Here is a tiny trained network, its code and every weight. The questions are about switching its units off for an input and a target symbol, where a switched-off unit gives its printed mean instead of its output.

import numpy as np


def w(rows, s, z=0):
    codes = np.array(rows[::2]) - 128.0
    scale = np.full(codes.shape[1], s)
    scale[-1] = z or s
    return codes * scale


def norm(h):
    return h / np.sqrt((h * h).mean(-1, keepdims=True) + 1e-5)


def f(y):
    return np.maximum(y, 0)


def softmax(a):
    e = np.exp(a - a.max(-1, keepdims=True))
    return e / e.sum(-1, keepdims=True)


def log_softmax(a):
    a = a - a.max(-1, keepdims=True)
    return a - np.log(np.exp(a).sum(-1, keepdims=True))


def net(x, mask):
    ids = ['ΓΔΞΣΦΩαβεζθλμπτψ'.index(c) for c in x.split()]
    T = len(ids)
    res = E[ids] + P[:T]
    q, k, v = (norm(res) @ M[0].T for M in (Q, K, V))
    z = softmax(np.where(np.tri(T) > 0, q @ k.T / 3**0.5, -1e9)) @ v
    res = res + np.where(mask[0], z, O[0][:, -1]) @ O[0][:, :-1]
    y = f(norm(res) @ A[0][:, :-1].T + A[0][:, -1])
    res = res + np.where(mask[1:13], y, B[0][:, -1]) @ B[0][:, :-1]
    return log_softmax(norm(res)[-1] @ U[:, :-1].T + U[:, -1])


Q, K, V, O, A, B = {}, {}, {}, {}, {}, {}
E = w([
[109,149,152,100,166],'Γ',
[168,169,200,143,99],'Δ',
[175,124,171,186,80],'Ξ',
[146,170,186,110,137],'Σ',
[160,23,129,174,151],'Φ',
[153,167,180,120,123],'Ω',
[116,174,162,99,148],'α',
[63,64,99,133,188],'β',
[246,73,254,87,68],'ε',
[172,54,149,217,93],'ζ',
[83,153,77,109,147],'θ',
[87,184,146,87,151],'λ',
[140,138,172,211,127],'μ',
[76,215,150,169,81],'π',
[17,189,65,146,46],'τ',
[106,123,69,41,65],'ψ',
],0.02)
P = w([
[200,246,35,11,188],'0',
[148,200,83,91,97],'1',
[117,161,115,89,99],'2',
[80,125,150,73,116],'3',
[68,97,195,63,123],'4',
[43,64,215,75,111],'5',
[15,37,241,105,96],'6',
[1,2,248,132,77],'7',
[13,12,230,142,61],'8',
[51,55,221,134,35],'9',
],0.0073)
Q[0] = w([
[153,149,57,153,163],'H1',
[247,170,73,135,165],'H1',
[151,81,139,79,122],'H1',
],0.012)
K[0] = w([
[254,164,125,131,186],'H1',
[192,211,24,141,254],'H1',
[40,137,129,168,139],'H1',
],0.0089)
V[0] = w([
[170,51,112,40,56],'H1',
[127,148,161,248,209],'H1',
[194,93,198,88,212],'H1',
],0.012)
O[0] = w([
[150,77,74,84,30,94],'H1',
[189,179,157,188,237,53],'H1',
[253,155,104,72,175,1],'H1',
],0.017,0.0039)
A[0] = w([
[148,60,76,113,196,7],'N1',
[98,209,63,95,120,91],'N2',
[87,195,152,142,182,32],'N3',
[208,87,116,56,111,167],'N4',
[199,201,124,195,170,63],'N5',
[195,113,170,176,104,35],'N6',
[102,164,77,61,168,93],'N7',
[132,195,250,62,87,107],'N8',
[77,100,176,59,102,235],'N9',
[176,154,211,129,217,54],'N10',
[121,72,183,159,130,1],'N11',
[189,119,106,138,155,28],'N12',
],0.013,0.0064)
B[0] = w([
[217,17,206,134,110,141],'N1',
[98,174,68,186,193,146],'N2',
[207,131,128,207,168,166],'N3',
[156,167,112,214,8,172],'N4',
[10,88,211,69,165,149],'N5',
[199,45,144,86,160,143],'N6',
[88,62,101,66,151,145],'N7',
[177,35,54,220,130,200],'N8',
[182,92,123,209,57,251],'N9',
[86,184,162,15,139,166],'N10',
[113,188,86,204,102,144],'N11',
[43,103,162,218,183,134],'N12',
],0.011,0.012)
U = w([
[156,205,179,108,110,162],'Γ',
[149,43,120,109,175,162],'Δ',
[128,160,108,115,143,187],'Ξ',
[54,113,151,68,15,110],'Σ',
[30,191,146,148,88,161],'Φ',
[148,91,169,128,148,78],'Ω',
[76,193,158,252,173,130],'α',
[175,138,130,128,113,131],'β',
[169,160,96,122,86,158],'ε',
[137,147,136,133,108,52],'ζ',
[145,76,38,179,150,2],'θ',
[164,134,79,150,136,38],'λ',
[99,172,186,112,188,235],'μ',
[95,148,192,133,117,199],'π',
[141,184,148,118,113,143],'τ',
[88,102,57,132,134,173],'ψ',
],0.014,0.0052)

Each question gives the input, a string of symbols that net reads in full, and the target symbol t.
The units are the heads (3 rows each of Q, K, V and O) and the neurons (one row each of A and B). Each row of codes is followed by its name. A weight is (code - 128) times the scale printed after its matrix; where a second scale follows, it is the last column's (O, A, B and U).
mask holds one flag per unit, heads first, then neurons. A switched-off unit (its flag False) gives its mean, the last column of its rows in O or B, instead of its output. The means were averaged over made-up inputs and are rounded, as every weight is.
A unit's drop is (log p(t) with every unit on - log p(t) with that unit switched off) / (log p(t) with every unit on - log p(t) with every unit switched off).
The circuit of an input: a set's keep is (log p(t) with only the set's units on - log p(t) with every unit switched off) / (log p(t) with every unit on - log p(t) with every unit switched off). Starting from the 12 units with the biggest drops (on a tie, the unit counted first), units are removed one at a time, each time the one whose removal leaves the highest keep (on an exact tie, the one counted first), for as long as the keep stays at least 0.8.
units of the circuit, in order: the units of the circuit, biggest drop first
top k neurons: the k neurons with the biggest drops, biggest first
drop of u: that unit's drop, to one decimal
input Δ Ω Ξ β Γ, target Δ: units of the circuit, in order -> N8; H1; N10
input λ Φ τ θ λ θ ψ α, target Σ: units of the circuit, in order -> H1
input α Δ λ μ ζ Φ, target μ: units of the circuit, in order -> H1; N10; N9
input ζ π Γ ζ τ λ ψ Γ ζ, target Σ: top 2 neurons -> N8; N3
input λ ψ Φ, target Σ: top 2 neurons -> N8; N3
input π β π Ξ Γ Φ Ξ π θ, target α: units of the circuit, in order -> H1; N8
input μ ζ Φ, target μ: units of the circuit, in order -> H1; N10; N5
input Δ θ Σ Δ ζ λ β α β Δ, target Δ: top 2 neurons -> N8; N6
input Δ β λ, target θ: top 2 neurons -> N8; N7
input Ω π ψ Δ Ξ, target Σ: top 2 neurons -> N3; N8
input ψ Ξ ψ β π π Δ ζ, target α: top 2 neurons -> N11; N8
input π Δ λ π π λ Ω θ, target θ: top 2 neurons -> N7; N9
input Ξ Γ β, target Δ: drop of H1 -> 1.1
input π β Ω Σ π, target α: drop of H1 -> 0.7
input ψ Ξ π Γ, target α: drop of N12 -> 0.0
input Γ τ Δ τ ψ Φ, target Σ: top neuron -> N8
input μ ψ Γ, target Σ: drop of N8 -> 0.1
